Here is a tiny trained network, its code and every weight. The questions are about switching its units off for an input and a target symbol, where a switched-off unit gives its printed mean instead of its output.

import numpy as np


def w(rows, s, z=0):
    codes = np.array(rows[::2]) - 128.0
    scale = np.full(codes.shape[1], s)
    scale[-1] = z or s
    return codes * scale


def softmax(a):
    e = np.exp(a - a.max(-1, keepdims=True))
    return e / e.sum(-1, keepdims=True)


def log_softmax(a):
    a = a - a.max(-1, keepdims=True)
    return a - np.log(np.exp(a).sum(-1, keepdims=True))


def net(x, mask):
    ids = ['αβγδεζηλμξστ'.index(c) for c in x.split()]
    T = len(ids)
    res = E[ids] + P[:T]
    u = 0
    for l in range(3):
        r = res
        for j in range(2):
            rows = slice(2 * j, 2 * j + 2)
            q, k, v = (r @ M[l][rows].T for M in (Q, K, V))
            z = softmax(np.where(np.tri(T) > 0, q @ k.T / 2**0.5, -1e9)) @ v
            o = O[l][rows]
            res = res + np.where(mask[u + j], z, o[:, -1]) @ o[:, :-1]
        u += 2
    return log_softmax(res[-1] @ U[:, :-1].T + U[:, -1])


Q, K, V, O = {}, {}, {}, {}
E = w([
[132,135,141,184,172,104,107,88,105,117,144],'α',
[135,104,184,58,113,124,153,44,178,84,106],'β',
[166,149,121,87,162,143,133,113,175,115,79],'γ',
[66,147,127,110,199,108,101,114,63,138,160],'δ',
[56,194,191,131,156,154,59,99,132,141,173],'ε',
[164,190,174,60,164,84,188,120,134,116,127],'ζ',
[104,135,171,147,208,77,123,45,127,185,146],'η',
[109,103,106,97,102,162,70,107,138,84,136],'λ',
[162,74,150,122,94,155,250,132,65,193,96],'μ',
[88,96,138,112,98,73,69,113,50,102,176],'ξ',
[149,152,116,163,153,115,92,96,98,178,117],'σ',
[127,139,155,33,92,99,147,98,140,133,129],'τ',
],0.021)
P = w([
[107,150,146,190,107,233,170,164,190,117,3],'0',
[132,122,74,115,129,83,110,38,54,116,179],'1',
[110,143,84,89,115,100,110,46,70,111,183],'2',
[105,141,106,89,120,87,107,70,44,108,151],'3',
[129,146,112,89,104,91,102,67,47,101,161],'4',
[134,170,134,98,114,84,93,80,48,113,145],'5',
[133,205,157,95,105,112,88,62,99,125,148],'6',
[131,233,179,78,102,90,105,82,105,121,140],'7',
[157,189,150,144,64,68,74,94,60,142,133],'8',
[161,227,168,146,53,77,89,93,93,141,142],'9',
],0.0068)
Q[0] = w([
[149,208,99,105,111,128,105,2,64,98,116],'0.h1',
[153,120,144,96,140,118,112,46,63,97,54],'0.h1',
[120,117,73,139,181,136,123,176,169,104,105],'0.h2',
[131,127,117,114,135,56,99,65,146,59,145],'0.h2',
],0.0081)
K[0] = w([
[134,100,255,201,65,217,184,223,165,188,32],'0.h1',
[114,30,136,165,81,192,197,144,87,208,94],'0.h1',
[154,143,44,125,151,127,67,80,163,49,194],'0.h2',
[37,166,89,198,121,114,94,159,192,69,79],'0.h2',
],0.006)
V[0] = w([
[94,123,179,254,210,183,102,99,98,26,163],'0.h1',
[113,198,172,99,163,112,108,83,104,210,187],'0.h1',
[116,179,117,178,129,164,187,159,221,185,137],'0.h2',
[143,93,152,110,191,32,162,31,158,113,163],'0.h2',
],0.0064)
O[0] = w([
[127,132,129,83,127,123,146,111,90,52,130,3],'0.h1',
[69,120,137,142,120,129,131,129,89,156,3,180],'0.h1',
[208,137,140,124,177,173,123,130,99,123,115,53],'0.h2',
[129,177,200,129,94,73,126,192,136,105,114,232],'0.h2',
],0.014,0.0034)
Q[1] = w([
[213,220,122,11,55,117,76,204,80,198,185],'1.h1',
[171,98,86,209,181,252,66,242,147,2,50],'1.h1',
[248,90,28,73,231,189,201,250,187,69,222],'1.h2',
[145,187,205,180,181,83,105,1,85,192,191],'1.h2',
],0.0038)
K[1] = w([
[166,43,119,191,108,255,176,163,168,210,22],'1.h1',
[195,171,102,113,158,75,85,88,119,143,149],'1.h1',
[172,225,126,72,84,91,65,161,144,120,203],'1.h2',
[114,57,157,153,77,161,191,152,127,201,121],'1.h2',
],0.0061)
V[1] = w([
[76,74,166,158,68,105,206,138,75,129,111],'1.h1',
[122,126,116,123,131,153,63,114,170,221,70],'1.h1',
[148,66,1,39,164,112,180,153,68,159,179],'1.h2',
[156,143,113,104,155,106,187,195,55,89,50],'1.h2',
],0.0068)
O[1] = w([
[162,102,32,24,90,146,146,241,42,104,147,253],'1.h1',
[77,73,86,164,198,139,93,137,183,97,103,225],'1.h1',
[71,165,158,182,16,122,254,124,129,129,83,107],'1.h2',
[162,176,180,141,141,155,219,196,144,106,11,252],'1.h2',
],0.0091,0.0039)
Q[2] = w([
[166,176,101,176,77,253,169,163,68,56,124],'2.h1',
[123,184,167,121,94,2,171,59,62,73,27],'2.h1',
[139,106,44,224,116,177,243,140,220,126,222],'2.h2',
[129,58,125,132,222,105,101,220,199,147,244],'2.h2',
],0.0054)
K[2] = w([
[81,146,74,174,118,11,99,123,117,168,140],'2.h1',
[91,119,67,146,160,240,104,181,115,138,140],'2.h1',
[106,211,133,146,76,2,72,64,144,116,115],'2.h2',
[139,199,203,49,124,85,18,121,134,31,119],'2.h2',
],0.007)
V[2] = w([
[166,212,131,194,75,66,142,159,106,140,125],'2.h1',
[80,72,2,208,95,112,103,124,83,85,141],'2.h1',
[115,73,112,174,189,116,109,136,162,149,44],'2.h2',
[5,218,112,84,140,113,140,167,126,95,115],'2.h2',
],0.0067)
O[2] = w([
[74,152,103,73,163,118,146,85,153,1,110,69],'2.h1',
[160,124,109,87,163,66,125,93,100,197,62,2],'2.h1',
[98,200,43,169,101,99,170,136,129,155,133,224],'2.h2',
[91,68,106,111,187,114,200,152,164,130,100,174],'2.h2',
],0.01,0.0069)
U = w([
[128,110,239,150,83,108,129,68,134,168,88,155],'α',
[54,81,160,163,137,67,200,164,156,132,116,161],'β',
[116,165,221,136,102,158,108,87,76,87,79,111],'γ',
[101,114,111,179,93,136,155,180,188,88,171,134],'δ',
[177,131,169,104,62,137,105,174,127,153,174,179],'ε',
[124,232,81,146,77,89,139,52,108,130,87,159],'ζ',
[133,78,162,118,117,68,76,121,97,121,89,118],'η',
[119,105,227,254,73,83,172,111,165,116,119,120],'λ',
[212,176,110,106,171,96,135,205,126,126,165,6],'μ',
[118,98,193,180,98,90,192,122,149,147,151,78],'ξ',
[128,115,214,159,67,229,161,163,45,204,101,64],'σ',
[136,100,122,135,138,79,111,182,218,194,154,204],'τ',
],0.0045,0.0016)

Each question gives the input, a string of symbols that net reads in full, and the target symbol t.
The units are the heads (2 rows each of Q, K, V and O). Each row of codes is followed by its name. A weight is (code - 128) times the scale printed after its matrix; where a second scale follows, it is the last column's (O and U).
mask holds one flag per head, layer by layer. A switched-off head (its flag False) gives its mean, the last column of its rows in O, instead of its output. The means were averaged over made-up inputs and are rounded, as every weight is.
A unit's drop is (log p(t) with every unit on - log p(t) with that unit switched off) / (log p(t) with every unit on - log p(t) with every unit switched off).
The circuit of an input: a set's keep is (log p(t) with only the set's units on - log p(t) with every unit switched off) / (log p(t) with every unit on - log p(t) with every unit switched off). Starting from all 6 units, units are removed one at a time, each time the one whose removal leaves the highest keep (on an exact tie, the one counted first), for as long as the keep stays at least 0.8.
units of the circuit, in order: the units of the circuit, biggest drop first
most important unit: the unit with the biggest drop
which heads matter: for each layer, one digit per head in row order, 1 if its drop is at least 0.15 and else 0, layers parted by /
input α ζ β σ ζ, target γ: most important unit -> 0.h1
input δ τ τ, target β: which heads matter -> 10 / 01 / 01
input ε λ λ σ ζ σ σ τ, target σ: units of the circuit, in order -> 0.h1, 2.h1, 1.h2
input ζ σ μ η σ τ σ γ, target δ: which heads matter -> 11 / 01 / 10
input σ δ ξ δ δ, target ζ: which heads matter -> 11 / 10 / 01
input δ η ε, target β: units of the circuit, in order -> 2.h2, 0.h1
input ζ δ α δ β, target δ: which heads matter -> 01 / 01 / 10
input σ η σ τ δ σ ζ, target ζ: units of the circuit, in order -> 2.h2, 0.h1, 0.h2, 1.h1
input ζ τ δ, target δ: which heads matter -> 01 / 01 / 10
input ζ γ γ, target δ: units of the circuit, in order -> 2.h1, 1.h2, 0.h2, 1.h1
input ε ζ β σ δ σ ζ, target σ: units of the circuit, in order -> 2.h1, 0.h1, 1.h2
input λ β σ, target α: which heads matter -> 11 / 11 / 11
input σ ζ σ β, target ζ: which heads matter -> 01 / 10 / 01
input η δ σ, target μ: which heads matter -> 11 / 11 / 00
input η δ α γ, target μ: units of the circuit, in order -> 1.h2, 0.h1, 0.h2, 1.h1
input η γ σ, target μ: units of the circuit, in order -> 1.h2, 0.h2
input σ α β, target ζ: units of the circuit, in order -> 2.h2, 0.h2, 1.h1
input η σ ξ λ, target μ: units of the circuit, in order -> 1.h2, 0.h1, 1.h1, 0.h2
input δ δ η δ ε β, target β: units of the circuit, in order -> 2.h2, 0.h1
input α λ β τ α σ β η, target γ: which heads matter -> 10 / 10 / 11
input γ τ δ, target λ: units of the circuit, in order -> 1.h1, 0.h1, 0.h2, 2.h1
input β σ δ, target ε: which heads matter -> 10 / 01 / 11
